[[125 138 134 141 111 120 131 150 132]
 [118 143 147 136 116 118 132 138 115]]
=>
[[132 115]
 [150 138]
 [131 132]
 [120 118]
 [111 116]
 [141 136]
 [134 147]
 [138 143]
 [125 118]]

[[116 112 135 110 133 109]
 [140 137 129 140 120 140]
 [136 147 115 146 129 147]
 [136 120 144 125 115 125]
 [145 146 124 149 118 150]
 [124 142 108 138 140 138]
 [146 146 125 150 118 151]
 [115 108 138 107 132 106]
 [135 120 143 124 116 124]
 [140 122 146 127 113 128]
 [140 147 118 149 125 150]]
=>
[[109 140 147 125 150 138 151 106 124 128 150]
 [133 120 129 115 118 140 118 132 116 113 125]
 [110 140 146 125 149 138 150 107 124 127 149]
 [135 129 115 144 124 108 125 138 143 146 118]
 [112 137 147 120 146 142 146 108 120 122 147]
 [116 140 136 136 145 124 146 115 135 140 140]]

[[127 114 139 125 125 114]
 [143 131 119 115 116 134]
 [143 138 114 115 118 140]
 [140 145 108 118 125 144]
 [132 101 148 118 115 104]]
=>
[[114 134 140 144 104]
 [125 116 118 125 115]
 [125 115 115 118 118]
 [139 119 114 108 148]
 [114 131 138 145 101]
 [127 143 143 140 132]]

[[125 111 113 127 141 127 116 117 100 118 133 118 120 106]
 [104 135 136 128 114 149 121 119 125 138 145 119 119 132]
 [124 150 148 127 108 135 141 141 154 146 130 141 137 152]
 [106 135 137 127 115 149 119 116 122 139 149 117 115 132]
 [147 113 115 129 146 109 122 132 114 116 110 135 135 113]
 [126 112 114 129 133 124 119 118 102 116 126 116 121 106]]
=>
[[106 132 152 132 113 106]
 [120 119 137 115 135 121]
 [118 119 141 117 135 116]
 [133 145 130 149 110 126]
 [118 138 146 139 116 116]
 [100 125 154 122 114 102]
 [117 119 141 116 132 118]
 [116 121 141 119 122 119]
 [127 149 135 149 109 124]
 [141 114 108 115 146 133]
 [127 128 127 127 129 129]
 [113 136 148 137 115 114]
 [111 135 150 135 113 112]
 [125 104 124 106 147 126]]

[[139 107 118 131 110 119 104 133 132 114 146 133 144]
 [128 135 123 114 134 134 137 113 115 136 118 116 116]
 [103 141 139 123 147 144 137 121 121 150 112 121 112]]
=>
[[144 116 112]
 [133 116 121]
 [146 118 112]
 [114 136 150]
 [132 115 121]
 [133 113 121]
 [104 137 137]
 [119 134 144]
 [110 134 147]
 [131 114 123]
 [118 123 139]
 [107 135 141]
 [139 128 103]]

[[138 140 122 122 133 125 125 134 127]
 [150 155 110 120 143 125 125 142 129]
 [128 132 129 128 126 127 125 127 126]
 [127 132 129 128 126 127 125 126 126]
 [137 139 122 123 132 125 125 134 127]
 [135 137 124 123 131 125 125 133 126]
 [113 113 139 133 123 128 125 120 130]
 [115 116 137 133 124 128 125 120 129]]
=>
[[127 129 126 126 127 126 130 129]
 [134 142 127 126 134 133 120 120]
 [125 125 125 125 125 125 125 125]
 [125 125 127 127 125 125 128 128]
 [133 143 126 126 132 131 123 124]
 [122 120 128 128 123 123 133 133]
 [122 110 129 129 122 124 139 137]
 [140 155 132 132 139 137 113 116]
 [138 150 128 127 137 135 113 115]]
---
[[122 134 127 144 150 124 122 140]
 [142 122 105 135 135 120 132 132]
 [116 114 133 145 124 116 123 135]]
=>
[[134 127 144 150 124 122 140 122]
 [122 105 135 135 120 132 132 142]
 [114 133 145 124 116 123 135 116]]

[[144 142 138 116 115 118 129]
 [118 121 132 141 135 135 116]
 [132 131 115 122 137 146 133]
 [133 135 143 153 144 114 112]
 [132 130 118 136 146 140 120]
 [122 125 101 104 125 144 147]
 [139 135 117 134 147 145 113]
 [134 135 143 122 116 113 128]]
=>
[[142 138 116 115 118 129 144]
 [121 132 141 135 135 116 118]
 [131 115 122 137 146 133 132]
 [135 143 153 144 114 112 133]
 [130 118 136 146 140 120 132]
 [125 101 104 125 144 147 122]
 [135 117 134 147 145 113 139]
 [135 143 122 116 113 128 134]]

[[138 123 124 121 126 106 139]
 [150 126 122 117 136 101 127]]
=>
[[123 124 121 126 106 139 138]
 [126 122 117 136 101 127 150]]

[[118 108 124 127 118 129]
 [122 107 127 125 117 130]
 [123 107 132 126 116 130]
 [114 125 139 121 141 119]
 [140 146 134 126 139 127]
 [114 113 120 133 118 128]
 [112 128 139 125 139 118]
 [137 148 134 130 137 127]
 [120 111 137 129 115 129]
 [114 124 116 140 117 128]
 [119 119 139 136 112 129]
 [119 124 138 118 143 119]]
=>
[[108 124 127 118 129 118]
 [107 127 125 117 130 122]
 [107 132 126 116 130 123]
 [125 139 121 141 119 114]
 [146 134 126 139 127 140]
 [113 120 133 118 128 114]
 [128 139 125 139 118 112]
 [148 134 130 137 127 137]
 [111 137 129 115 129 120]
 [124 116 140 117 128 114]
 [119 139 136 112 129 119]
 [124 138 118 143 119 119]]

[[128 131 147 109 141 134 140 118 114 126 145]
 [124 127 127 129 125 129 128 129 127 128 131]
 [130 125 103 150 105 122 104 147 148 136  99]
 [110 145 144 125 151 118 153 104 126 139 143]
 [140 113 131 107 129 144 127 130 109 114 134]
 [148 108 120 118 115 142 114 137 115 111 120]]
=>
[[131 147 109 141 134 140 118 114 126 145 128]
 [127 127 129 125 129 128 129 127 128 131 124]
 [125 103 150 105 122 104 147 148 136  99 130]
 [145 144 125 151 118 153 104 126 139 143 110]
 [113 131 107 129 144 127 130 109 114 134 140]
 [108 120 118 115 142 114 137 115 111 120 148]]

[[112 116 126 148]
 [ 99 128 140 146]
 [146 115 112 116]
 [148 118 113 115]
 [116 102 113 151]
 [148 127 118 108]
 [146 115 108 119]
 [152 126 115 110]]
=>
[[116 126 148 112]
 [128 140 146  99]
 [115 112 116 146]
 [118 113 115 148]
 [102 113 151 116]
 [127 118 108 148]
 [115 108 119 146]
 [126 115 110 152]]

[[150 138]
 [111 115]
 [112 106]
 [126 101]
 [115 104]
 [145 153]
 [153 130]
 [109 119]
 [114 116]
 [114 102]
 [101 135]
 [111 101]]
=>
[[138 150]
 [115 111]
 [106 112]
 [101 126]
 [104 115]
 [153 145]
 [130 153]
 [119 109]
 [116 114]
 [102 114]
 [135 101]
 [101 111]]

[[136 149 113 153 115 142 124 136 142 119 121 123]
 [123 110 147 109 144 119 138 124 119 142 140 137]]
=>
[[149 113 153 115 142 124 136 142 119 121 123 136]
 [110 147 109 144 119 138 124 119 142 140 137 123]]

[[142 120 151 117 147 140 120 150 146 116 106 137]
 [113 118 116 120 127 137 121 118 116 117 140 133]
 [121 110 131 110 138 142 115 130 136 112 127 143]
 [115 115 122 117 128 139 117 121 119 118 144 141]]
=>
[[120 151 117 147 140 120 150 146 116 106 137 142]
 [118 116 120 127 137 121 118 116 117 140 133 113]
 [110 131 110 138 142 115 130 136 112 127 143 121]
 [115 122 117 128 139 117 121 119 118 144 141 115]]
